In the rows, 128 means zero.
Here are made-up elements, facts about them, and rows of numbers that follow some of those facts. Name the element behind each unnamed row.

Some elements and their rows:
[198 143 115 117 111 106 121 125 156 128 106 127 125 105 115 115 120 135
 117 113 125 119 156 139 145 167 128 135 120 124 119 114 103]: k_959
[123 127 196 119 123 111 141 129 100 126 141 111 141 154 118 118 127 111
 162 129 124 120 112 109 127 118 113 109 168 188 154 113 197]: k_884
[191 124 118 121 106 140 122 124 188 125 118 112 114 105 113 115 124 169
 109 147 126 120 183 159 151 117 108 112 110 122 115 113 120]: k_600
[110 126 110 129 114 119 119 127 101 126 126 153 130 107 117 128 124 142
 136 134 126 138 120 121 109 129 109 158 119 121 125 153 124]: k_941
[147 134 117 130 138 108 121 123 135 126 107 131 121 107 138 115 119 112
 133 113 127 133 123 125 136 140 155 142 127 121 120 112 106]: k_617
[107 125 115 130 130 142 118 126 101 132 109 155 123 108 114 125 127 143
 170 133 133 155 121 110 112 122 109 161 111 121 133 148 120]: k_658
[109 124 120 129 108 115 120 123 196 132 158 115 145 108 149 116 147 109
 107 148 145 121 140 128 130 119 107 105 116 119 143 124 123]: k_835
[111 126 109 129 112 106 122 127 114 126 145 149 134 106 123 132 127 141
 120 137 125 127 115 128 107 135 108 148 129 120 127 152 116]: k_752
[109 125 123 120 113 107 149 123 103 126 150 150 176 107 116 134 157 178
 117 115 128 122 144 135 108 169 108 141 143 120 111 167 115]: k_994
[127 124 138 119 130 134 127 123 152 128 122 119 117 107 128 114 120 110
 109 138 125 122 155 139 134 118 106 114 115 121 110 120 127]: k_763
[150 124 112 125 117 156 130 143 158 129 107 117 114 104 116 114 121 111
 109 124 123 120 145 159 127 119 113 138 112 122 111 143 118]: k_664
[151 131 116 136 131 106 120 122 134 126 107 139 120 108 141 117 116 112
 132 112 125 135 127 120 135 141 147 144 136 126 121 113 106]: k_814
[130 125 184 120 189 106 143 142 137 128 147 109 133 110 121 116 124 112
 109 148 126 119 130 127 120 120 109 109 130 158 114 110 158]: k_25
[107 127 118 143 107 112 121 123 211 142 169 117 157 107 161 117 160 110
 108 147 164 121 142 120 129 122 106 108 121 120 158 129 132]: k_908
[115 125 111 147 106 106 123 129 118 128 118 226 114 104 143 161 130 132
 107 145 124 123 147 141 108 139 110 161 215 120 123 124 112]: k_847
[127 123 136 119 126 134 124 123 154 125 123 121 115 109 130 116 120 108
 108 137 124 121 156 139 135 118 106 116 116 121 113 117 127]: k_4
[152 131 150 119 108 159 126 125 104 127 109 117 135 195 114 127 122 186
 110 111 123 118 144 112 135 139 116 110 116 129 127 119 146]: k_968
[112 125 119 135 107 119 124 124 196 131 157 121 143 110 150 116 147 111
 108 145 146 122 148 128 131 120 108 110 119 120 141 127 131]: k_495

How the elements are related:
reflil: uses; nukam: belongs to class
k_172 reflil:k_600 nukam:394
k_343 reflil:k_884 nukam:279
k_25 reflil:k_801 nukam:624
k_979 reflil:k_343 nukam:279
k_984 reflil:k_926 nukam:624
k_644 nukam:624
k_605 nukam:394
k_629 reflil:k_994 nukam:394
k_42 reflil:k_629 nukam:394
k_803 reflil:k_984 nukam:624
k_44 nukam:394
k_151 reflil:k_752 nukam:624
k_122 reflil:k_822 nukam:279
k_835 reflil:k_546 nukam:624
k_654 nukam:279
k_658 reflil:k_450 nukam:394
k_585 reflil:k_968 nukam:975
k_991 reflil:k_605 nukam:975
k_943 reflil:k_658 nukam:279
k_135 reflil:k_590 nukam:624
k_472 reflil:k_847 nukam:975
k_884 reflil:k_25 nukam:975
k_76 reflil:k_837 nukam:624
k_550 nukam:394
k_257 nukam:975
k_664 reflil:k_772 nukam:624
k_371 reflil:k_495 nukam:975
k_300 reflil:k_803 nukam:975
k_752 reflil:k_583 nukam:394
k_68 nukam:975
k_259 reflil:k_64 nukam:624
k_822 nukam:279
k_165 reflil:k_550 nukam:975
k_612 reflil:k_943 nukam:975
k_380 reflil:k_314 nukam:624
k_450 nukam:624
k_765 reflil:k_759 nukam:975
k_756 reflil:k_666 nukam:975
k_785 reflil:k_730 nukam:975
k_926 nukam:975
k_661 reflil:k_785 nukam:975
k_724 reflil:k_654 nukam:279
k_482 nukam:394
k_546 nukam:394
k_4 reflil:k_931 nukam:624
k_174 reflil:k_991 nukam:279
k_657 nukam:279
k_363 reflil:k_661 nukam:624
k_64 reflil:k_724 nukam:975
k_495 reflil:k_990 nukam:624
k_966 reflil:k_236 nukam:624
k_937 reflil:k_576 nukam:279
k_775 reflil:k_342 nukam:394
k_959 reflil:k_172 nukam:279
k_294 reflil:k_42 nukam:394
k_342 reflil:k_397 nukam:975
k_576 reflil:k_294 nukam:975
k_596 reflil:k_979 nukam:394
k_299 reflil:k_925 nukam:975
k_837 nukam:394
k_929 reflil:k_76 nukam:975
k_990 reflil:k_908 nukam:394
k_814 reflil:k_78 nukam:279
k_763 reflil:k_756 nukam:624
k_772 reflil:k_299 nukam:394
k_968 reflil:k_959 nukam:975
k_801 reflil:k_323 nukam:975
k_382 nukam:394
k_931 reflil:k_765 nukam:279
k_847 reflil:k_85 nukam:394
k_941 reflil:k_380 nukam:394
k_85 reflil:k_135 nukam:279
k_617 reflil:k_382 nukam:279
k_323 reflil:k_410 nukam:624
k_645 reflil:k_185 nukam:975
k_908 reflil:k_835 nukam:624
k_131 reflil:k_937 nukam:279
k_972 nukam:394
k_994 reflil:k_585 nukam:394
k_666 nukam:624
k_583 nukam:394
k_410 reflil:k_966 nukam:975
k_759 reflil:k_972 nukam:975
k_600 reflil:k_300 nukam:624
k_925 reflil:k_775 nukam:975
k_249 nukam:279
k_590 reflil:k_44 nukam:975
k_397 reflil:k_929 nukam:279
k_885 reflil:k_122 nukam:975
k_999 reflil:k_664 nukam:394
k_78 reflil:k_151 nukam:975
k_314 reflil:k_612 nukam:624
k_185 reflil:k_68 nukam:394
k_236 reflil:k_249 nukam:975
k_730 reflil:k_645 nukam:624

Which element is each row?
No name comes twice in this set of rows, the named rows included.
[106 127 113 166 111 107 119 126 168 155 192 149 186 108 150 113 171 126
 111 144 178 125 112 110 108 122 111 120 144 120 180 169 126]	k_990
[146 124 121 164 115 109 121 122 149 128 107 242 117 107 182 149 122 113
 107 121 124 128 169 137 138 146 119 152 249 124 121 114 106]	k_85
[116 123 139 140 107 125 120 124 105 129 107 192 116 179 138 164 121 117
 106 124 124 121 138 113 133 119 115 110 190 121 140 113 136]	k_590
[161 127 116 118 109 121 145 158 150 127 112 127 120 112 114 140 127 110
 112 144 124 122 110 119 109 157 118 214 112 123 116 227 143]	k_775
[138 124 156 120 137 129 150 122 180 128 142 111 115 108 132 115 121 112
 126 163 126 121 151 116 151 119 113 135 128 122 113 146 153]	k_76
[121 123 144 134 113 110 122 125 165 129 107 224 118 107 165 136 129 111
 111 158 126 120 201 157 140 120 108 125 216 121 112 112 115]	k_135
[122 125 112 131 108 108 119 134 112 126 123 146 130 105 117 132 124 134
 108 126 125 125 116 133 108 147 108 162 117 121 118 166 117]	k_999
[128 142 166 119 106 157 145 122  99 127 112 117 147 184 117 131 127 174
 114 110 124 120 147 110 130 140 121 106 122 129 122 121 147]	k_585
[172 125 111 118 107 109 123 126 142 127 140 135 132 114 116 124 132 220
 112 137 125 119 140 147 113 160 109 145 115 121 130 147 115]	k_172
[136 122 130 120 187 109 130 162 118 127 106 110 128 105 114 113 124 112
 110 123 125 119 126 160 109 118 105 108 114 158 110 113 130]	k_323

Now the same elements, written a new way:
Some elements and their rows:
[123 163 146 128 124 125 120 116 114 179 122 144 146 248 198 112 108 123
 200 120 141 109 166 146 143 240 124]: k_926
[122 132 137 127 126 117 137 121 135 120 130 122 118 112 124 123 136 119
 118 120 114 119 124 128 126 110 131]: k_941
[135 109 117 128 121 145 122 120 128 121 120 122 120 135 113 115 120 123
 117 118 118 125 124 123 134 112 127]: k_835
[127 107 119 126 140 122 120 134 115 135 122 120 162 124 130 116 134 121
 114 139 123 110 125 127 120 118 124]: k_801
[129 109 118 128 122 139 123 127 127 112 120 124 127 134 117 122 147 123
 116 136 119 156 123 159 130 108 124]: k_25
[121 126 128 128 122 112 129 117 147 112 113 126 117 101 120 150 116 123
 116 115 121 109 124 113 127 148 150]: k_629
[120 143 136 150 128 113 115 174 114 112 144 137 119 141 122 134 114 139
 184 140 123 116 125 121 120 156 122]: k_645
[128 111 125 123 132 116 121 120 123 131 121 121 136 128 126 124 124 124
 116 125 122 115 123 119 120 131 125]: k_64
[121 114 143 144 139 116 123 143 112 120 137 135 118 112 119 138 146 131
 143 133 125 113 123 120 124 127 124]: k_371
[119 148 161 144 127 109 119 118 129 143 159 120 136 189 127 114 112 121
 184 117 192 150 126 117 120 144 124]: k_300
[129 111 124 129 133 118 119 122 121 138 123 121 144 124 127 122 126 123
 119 127 126 117 124 121 121 123 124]: k_612
[120 149 117 125 127 130 121 129 122 134 130 128 116 107 121 138 117 147
 131 116 123 147 122 114 123 118 125]: k_657
[120 147 143 127 149 112 165 140 134 110 118 141 123 119 114 121 172 124
 117 124 119 156 126 197 133 121 135]: k_596
[127 154 117 131 136 109 120 124 111 114 140 121 142 169 117 134 114 134
 126 144 141 164 124 123 122 135 125]: k_661
[123 147 153 124 140 124 124 157 121 111 150 119 117 104 120 120 138 129
 123 151 123 136 119 118 125 109 133]: k_775
[124 115 114 124 123 125 119 131 127 115 129 118 116 115 114 129 132 122
 134 115 122 136 120 117 133 112 124]: k_151
[127 134 115 125 124 131 135 122 125 141 121 131 121 105 123 129 121 130
 115 115 122 133 122 120 121 114 124]: k_174
[127 122 112 131 122 114 137 118 132 130 107 152 119  99 116 180 117 144
 118 115 120 106 123 115 126 139 127]: k_937

Rows to name:
No name comes twice in this set of rows, the named rows included.
[118 145 169 127 128 160 119 183 149 113 110 128 124 107 139 113 115 139
 124 140 145 142 128 151 175 146 158]	k_837

Now the same elements, written a new way:
Known rows:
[157 132 144 131 118 105 152 119 127 117 143 106 114 157 120 118 118 113
 121 137 109 106 119 174 114 112 104 126 108 142 150 130 128]: k_236
[138 133 144 109 119 133  98 118 125 123 115 108 104 133 122 129 127 113
 130 142 156 123 112 158 123 111 124 140 113 127 134 131 125]: k_257
[120 127 144 102 113 119 163 116 124 118 118 200  88 129 148 115 120 142
 125 141 105  96 161 118 112 125 108 117 144 136 121 160 166]: k_25
[125 120 154 107 117 172 102 130 124 135 115 113 143 129 119 141 142 114
 146 138 148 127 118 120 115 127 137 120 107 135 127 126 124]: k_837
[136 134 129 119 113  99  98 122 126 119 125 109 101 140 122 120 118 121
 132 138 113 109 122 165 129 115 105 128 104 117 118 123 131]: k_371
[133 100 157 101 130 128 113 115 124 123 119 127 115 126 122 134 132 116
 136 138 171 142 115 122 134 136 135 120 149 136 122 148 127]: k_666
[138 137 130 123 113 102  97 127 123 116 127 104 103 142 123 117 120 119
 119 138 114 102 122 151 134 110 106 126 106 117 117 126 128]: k_765
[119 148 129 102 111 126 126 129 162 134 165 106  89 171 126 113 127 113
 123 136 119 101 115 148 153 117 104 122 113 121 116 129 140]: k_968
[129 106 141 109 114 100 118 123 123 116 116 118 114 130 118 117 120 113
 122 140 122 115 129 121 145 121 104 119 136 128 117 128 136]: k_763
[154 108 174 119 123  98 121 124 125 116 113 109 203 137 111 119 133 115
 125 164 104 118 114 130 116 112 104 116 101 163 117 121 132]: k_772
[120 127 127 110 139 121 108 130 127 124 119 110  87 129 120 125 117 113
 124 160 109 127 172 120 123 114 103 127 102 119 119 128 125]: k_937
[120 103 131 101 129 151 111 123 123 144 138 104 103 152 121 153 119 115
 119 143 112 131 163 119 113 126 106 118 103 111 117 127 125]: k_294
[133 108 146 106 110 128 118 120 122 129 113 108 145 128 115 149 141 116
 182 136 138 148 116 124 115 133 163 129 111 134 127 126 124]: k_546
[144 105 151 113 119 164 109 123 125 140 113 111 145 127 124 117 137 117
 127 138 150 132 120 118 120 111 163 120 113 133 127 128 127]: k_44
[120 103 130 106 125 166 123 123 120 148 150 105 102 163 121 138 124 114
 122 147 109 124 146 120 115 128 105 118 100 112 118 123 130]: k_629
[163 103 139 168 115 122  97 167 127 120 134 111 140 132 142 109 120 137
 122 136 106 110 117 127 144 112 132 117 103 119 117 126 125]: k_847
[132 110 152 104 114 158 117 121 124 135 116 107 149 126 116 142 138 116
 143 137 151 133 120 122 118 120 150 124 113 135 129 131 128]: k_972
[139 139 132 113 114 109  99 121 124 117 121 106 101 140 124 121 121 117
 121 141 120 103 113 154 128 116 107 126 106 117 118 125 128]: k_991

Rows to name:
No name comes twice in this set of rows, the named rows included.
[126 176 133 103 113 137 114 119 123 116 127 182  83 126 158 114 123 169
 130 143 104  96 141 127 117 115 106 120 107 119 127 146 158]	k_884
[124  98 160 103 125 124 106 119 124 127 116 113 123 126 126 143 122 115
 140 138 190 129 112 123 134 139 129 139 154 126 125 151 127]	k_450
[120 163 130 104 115 129 166 155 178 129 160 106  94 133 144 116 133 113
 127 159 119 107 112 121 158 124 105 141 137 149 117 129 132]	k_959
[136 114 136 103 111 104 137 129 142 119 119 111 121 135 142 111 127 113
 129 137 126 108 113 120 169 123 104 122 166 148 119 138 137]	k_984
[132 124 125 103 117  99 165 148 174 113 144 106 119 146 159 114 132 112
 124 142 122 102 114 120 196 128 104 121 191 159 119 146 154]	k_600
[121 104 129 105 119 161 135 130 121 146 161 104 105 161 117 123 125 114
 122 144 111 121 128 118 125 129 106 119 101 112 120 122 127]	k_994
[119 115 128 111 130 124  94 118 122 130 131 101  86 164 118 141 122 114
 122 137 109 120 165 145 123 114 103 118 102 109 116 126 130]	k_576

Now the same elements, written a new way:
Known rows:
[142 107 101 160 159 110 156 143 106 143 137 130 195 133  82 162 145 125
 112 132  91  71 138 151 112 109 105 113 159 114]: k_752
[113 138 159  31  83  78 132  47 168 138 157 138 125 135 112 126 136 160
  86 147 194 133 163 168 157 102 156 140 124 109]: k_495
[ 99 166 176  88 126 168  67 127 151 114 164 123 128  79 163 108  92 115
  96 164 111 105 172 110 116  82  72 138 137  84]: k_25
[123  91 125 153 151 141 112  88 145 141 148 102 153 222 163  91 125 106
 162 133 167 193 101 114 114 224 125 107 103 146]: k_576
[125 120 148  95 122 123 108 110 130 156 140 148 126 110 116 126  80 135
  91 127 154 131 161 141 157 120 113 134 137  89]: k_259
[126 146 131  70 103  47 170  70 154 102 157 116 167 171 103 157 210 140
 140 151 155  84 135 186 121  67 148 125 137 147]: k_990
[135 159 124 125 126 116 149 146 113 150 141 111 105 101 103 129 104 151
 158 141  75 170  59  78 141 189 143 101  95 155]: k_299
[146 152 127 133 139  59 153 175 115 133 153 125 161 114 105 162 124 118
 176 134  90 112 122 118 151  90  88 108 136 145]: k_999
[129 112 118 140 128 125 144 162 155 146  94 134 123 105 139 110 184 167
 103  90 148 139 165 100 120 125 144 127 134 134]: k_724
[127  82 129 152 147 104 120 155 185 157 116 123 155 177 188  81 173 140
 141  85 202 189 189  88 127 159 109 117 126 146]: k_131
[105 162 136 132 135 199 104 113 129  96 142  94 117 118 148 107 147 123
 130 164  75 114  78 105  77 157 126 121 113 129]: k_236
[129 115 120 140 126 125 142 165 154 141  93 134 117 103 144 110 180 164
 108  92 147 140 165 100 122 121 146 131 132 138]: k_822
[108 151 143 132 134 164 107 177 174 110 117 110 124  80 183  90 193 149
 111 121 113 117 175  74  85  94 106 130 134 131]: k_343
[131 108 189  84 107 130 126 144 129 144 109 157  87 145 151  82  39 158
 101 135 152  91 131 199 176 116  76 141 148 125]: k_380
[154 115 113 174 120 110 148 141 117  58 143 143 158 164 134 173  92  49
 142 155 108 128 163 147 122  56 150 159 128 164]: k_172
[120 160 139 135 149 126 112 149 129  93 157 107 169 125 144 142 158  95
 154 157  83  65 140 134  96  62  69 122 150 123]: k_596
[142 109 103 158 156 109 157 143 105 140 137 131 193 130  81 164 144 123
 114 133  90  72 136 152 112 106 107 115 158 116]: k_583
[138 131 119 142 141  98 143 139 112 116 139 128 163 141 111 159 147 108
 149 133 108  84 133 156 124  84 105 125 148 130]: k_605

Rows to name:
No name comes twice in this set of rows, the named rows included.
[128 146 129  80 107  55 168  79 148 103 154 119 166 166 104 158 200 135
 140 149 148  84 136 182 122  68 143 127 138 145]	k_546
[135 100 117 165 128 160 126  95 134  98 139 116 131 200 157 115  94  82
 141 149 141 195 108 115 110 189 169 135  94 163]	k_585
[108 128  33 133 134  91 101 126  92 120 109 139 152  99 126 179 143  97
 205 126 142  62 120 146 134  88 101 150 153 118]	k_185
[111 142 127  74  98 120 158  41 150 117 138 103 119 169 107 118 193 165
 120 154 149 136  72 154 107 173 195 120 101 149]	k_371
[125 126 150  96 118 122 105 112 132 147 141 148 122 109 125 126  75 130
  99 130 155 136 162 137 160 115 113 138 134  95]	k_644
[ 92 118  54  85 109 115  60  97 104 153 106 162 107  58 137 151  74 120
 156 122 188 105 149 128 170 120 111 169 139  80]	k_730
[144  95 116 171 110 133 143 165 165  92 103 146 120 138 173 116 130 105
 108 110 158 191 200  88 120 106 179 159 112 171]	k_959
[142 116 158 132 132 103 160 169 112 114 111 135 133 179 140 115 111 133
 157 138 111  46 105 211 141  85  65 125 161 160]	k_941
[158 161 175 165 158 111 120 126  88 110 134 125 119 163  98 183 188  76
 169  71 137 122 127 169 139  59 121 110 148  95]	k_847
[138 130 107 158 104 183 147 108 105  71 118 129  93 131 118 144  91  96
 109 159  87 154  89 124 103 146 212 154  97 161]	k_926
[103 160 172  88 125 162  72 125 147 116 161 126 126  83 156 110  89 116
  96 160 114 108 172 113 122  85  78 140 136  86]	k_966

